[128 = 0]

[124  73 136 183 113 125 127 131 117 134 151 106 120 134 116 115 140 130
 118 124 128  97 133 117 127 126 162 142 136 153 139 152  95 129 115] : Ct/gn
[132 178 126  89 134 125 144  55 127 110 104 100 122 114 155 156 120 119
 138 149 137 130 114 129 134 141 162 126 122 118 110  97 206 147  84] : lh/gn
[139 111 147 158 111 141 136  59 119 154 134 104 113 116 130 134 157 140
 112 133 138  89 110 128 136 114 188 138 123 123 130 154 139 118 104] : Ct/gn
[133 167 116  76 136 135 126 134 113 115  91  86 122 127 152 139 114 102
 125 129 142 131 101 120 122 131 181 125 109 108 106 129 194 131 104] : lh/lg
[134 154 110  88 130 129 123 124 116 136 120 118 134 104 130 139 104 109
 132 131 129 140 121 116 123 137 129 130 114 129 123 112 164 145 105] : lh/lg
[121 158 110  56 126 126 124 116 113 140  91 120 136 124 147 150 118 108
 137 130 136 143 116 127 120 136 155 126 124  86 107  95 173 143 104] : lh/lg
[131 147 107  79 119 133 129  28 112 158  99 117 128  98 149 141 141 114
 134 126 121 118 115 106 145 128 148 128 104 122 116  85 234 123  69] : lh/lg
[112 114 108  96 125 123 126  59 126 159 104 147 125 121 144 132 130 122
 135 128 119 133 144 113 145 132 116 124 118 125 122  58 178 124  80] : lh/pg
[139 175 119  81 126 122 132  43 116 151 104  87 119 124 161 154 112 119
 129 146 137 122 106 125 135 147 170 127 132 114  99  99 199 151  76] : lh/gn
[125 167 129  42 112 124 152  36 113 151  77 106 115 126 157 174 158 121
 140 145 157 136  85 162 120 127 225 131 144  20  99  90 193 142  81] : zd/gn
[136 164 109  89 130 115 131  97 119 140 111  99 123 134 146 148 106 117
 138 143 133 135 126 123 129 153 143 124 136 127 104 104 158 156  92] : lh/gn
[132 174 123  78 115 125 120  70 125 153 104 115 123 145 157 156 122 125
 126 143 135 126 113 139 125 138 157 130 132 100  97 101 175 140  99] : lh/gn
[126 144 111  96 132 124 160 103 122 109 114  85 126  91 133 144 123 116
 147 120 136 153 120 121 129 144 136 122 129 110 115 120 179 156  94] : zd/gn
[129 167 115  82 142 130 118 129 115 105 100 111 136 107 132 137 111 108
 136 120 138 129  96 122 127 133 154 128 104 131 110 121 188 128 121] : lh/lg
[139 149 118 124 137 118 138  61 127 139 124  99 126 123 141 142 121 121
 134 134 130 112 121 113 146 151 136 131 117 167 109 109 170 145  88] : lh/gn
[136 142 113 124 128 131 117  57 119 122 125  76 122 127 128 138 146 130
 137 107 131  84  84 124 156 145 172 132 111 167  95 136 206 142  96] : lh/gn
[129 165 125  88 127 124 156 102 127 106 100 110 131 116 153 154 109 114
 139 151 135 149 141 122 120 140 144 120 134 103 122  91 190 151  84] : lh/gn
[125 108 126 114 138 115 162  70 119 169 125 110 111  87 125 146 146 122
 142 133 145 140 116 133 129 138 149 131 141 100 117 124 103 153  92] : zd/gn
[130 158 112  93 137 174 125 143 111  93  97  82 141 107 140 132 109 104
 125 123 136 124 119 100 122 134 174 128 103 132 119 128 215 131  96] : lh/lg
[125 176 138  97 132 123 108  86 143 103  96 167 126 152 158 143 125 128
 132 147 134 123 125 145 139 122 135 120 123 124 117  72 169 127 126] : Sl/lg
[135 181 131 113 129 142 160  90 142  89 106 118 131 111 160 139 121 130
 133 138 118 145 160 113 135 116 113 121 109 110 143 117 226 112  97] : Sl/pg
[132 162 101 101 129 119 132  53 124 121 109 113 122 120 147 151 119 122
 138 138 133 121 122 127 141 142 144 124 122 131 111  88 189 149  87] : lh/gn
[124 145 128  83 113 107 115   4 123 196 105 153  99 159 159 158 150 133
 134 154 138 110 109 158 151 136 151 132 149 103  95  53 141 139  87] : lh/gn

[124 152 143 130 130 140 102 130 161 127 136 240 133 108 132 132 121 126
 113 163 144 217 106 126 123 142 106 129 122 144 129 129 129 120 119] : gd/Bb
[120 135 133 151 119 127 112 126 152 156 118 115 122 120 121 137 120 126
 139 154 131 133 112 122 122 121 114 137 107 137 129 113 109 127 128] : gd/Bb
[125 128 125 184 136 121 112 116 197 183 103  81  96 119 137 123 102 133
 161 188 125 216 104 148 136  95 101  91  88 143 135 111  92 130 111] : rt/Bb
[102 142 131 130 146 117 127 110 168 142 128 167 115 120 137 126 108 125
 133 170 139 238  93 156 117 115 121 131 128 138 111 130 114 111 107] : rt/bm
[126 129 119 117 157 133 138 121 148 118 136 144  90 125 138 125 132 133
 149 129 120 208 116 132 125 122 153  54 130 126 121 145 132 121 103] : rt/cm
[110 133 125 127 152 135 129 128 134 105 147 168 123 130 116 137 128 129
 145 174 125 250 108 167 130 104 138  88 139 136 128 150 124 124 119] : rt/bm
[107 137 122 116 119 124 140 117 147 136 128 127 107 134 127 126 110 125
 145 140 129 158 103 135 126 135 140  91 123 123 116 121 131 120 125] : rt/sg
[134 133 146 159 136 117 124 118 146 142 141  97 125 118 131 132 130 129
 168 157 141 225 103 136 110 120 117 127 122 145 117 131 112 117 124] : rt/Bb
[122 133 102 145 137 111 168  97 234 145  97 153  73 132 159 117 103 129
 148 112 114 141 105 119 133 114 153  87  94 116 111 113 122 119  91] : rt/sg
[150 140 140 172 132 117 139 115 166 159 131 117 148 122 139 131 116 126
 157 148 141 157 122 127 121 109 108 139 114 145 133 109 117 133 141] : rt/Bb
[117 132 130 124 139 134 138 131 135 123 141 148 116 128 129 128 133 123
 153 142 127 216 104 149 118 128 149  92 139 123 121 140 132 120 121] : gd/cd
[114 141 135 140 156 132 114 121 178 137 129 177  90 114 134 130 123 128
 141 149 125 190  96 115 121 126 129  97 125 127 125 132 119 111 113] : rt/bm
[122 147 146 143 144 121 121 121 154 139 142 171 120 111 131 133 132 130
 129 143 140 170 113 119 111 134 116 141 134 130 122 124 116 112 124] : rt/Bb
[120 134 130 135 131 126 137 116 166 128 135 192 118 127 140 133 128 129
 138 132 137 219 104 142 126 134 142 141 129 133 115 134 125 110 104] : rt/sg
[123 139 121 142 133 114 149 124 155 147 135 108 127 130 135 129 114 124
 161 153 133 166 117 132 124 101 127  78 121 133 121 119 124 127 145] : rt/bm
[113 132 130 122 146 128 120 116 152 141 141 134  78 121 126 123 122 127
 159 156 127 198  97 117 122 136 140  33 123 135 118 137 121 117 131] : gd/cm
[137 130 122 148 148 119 142 108 160 147 153  93 100 130 135 133 120 128
 191 156 125 234 110 127 124  85 136  19 124 140 128 126 118 124 142] : gd/cm
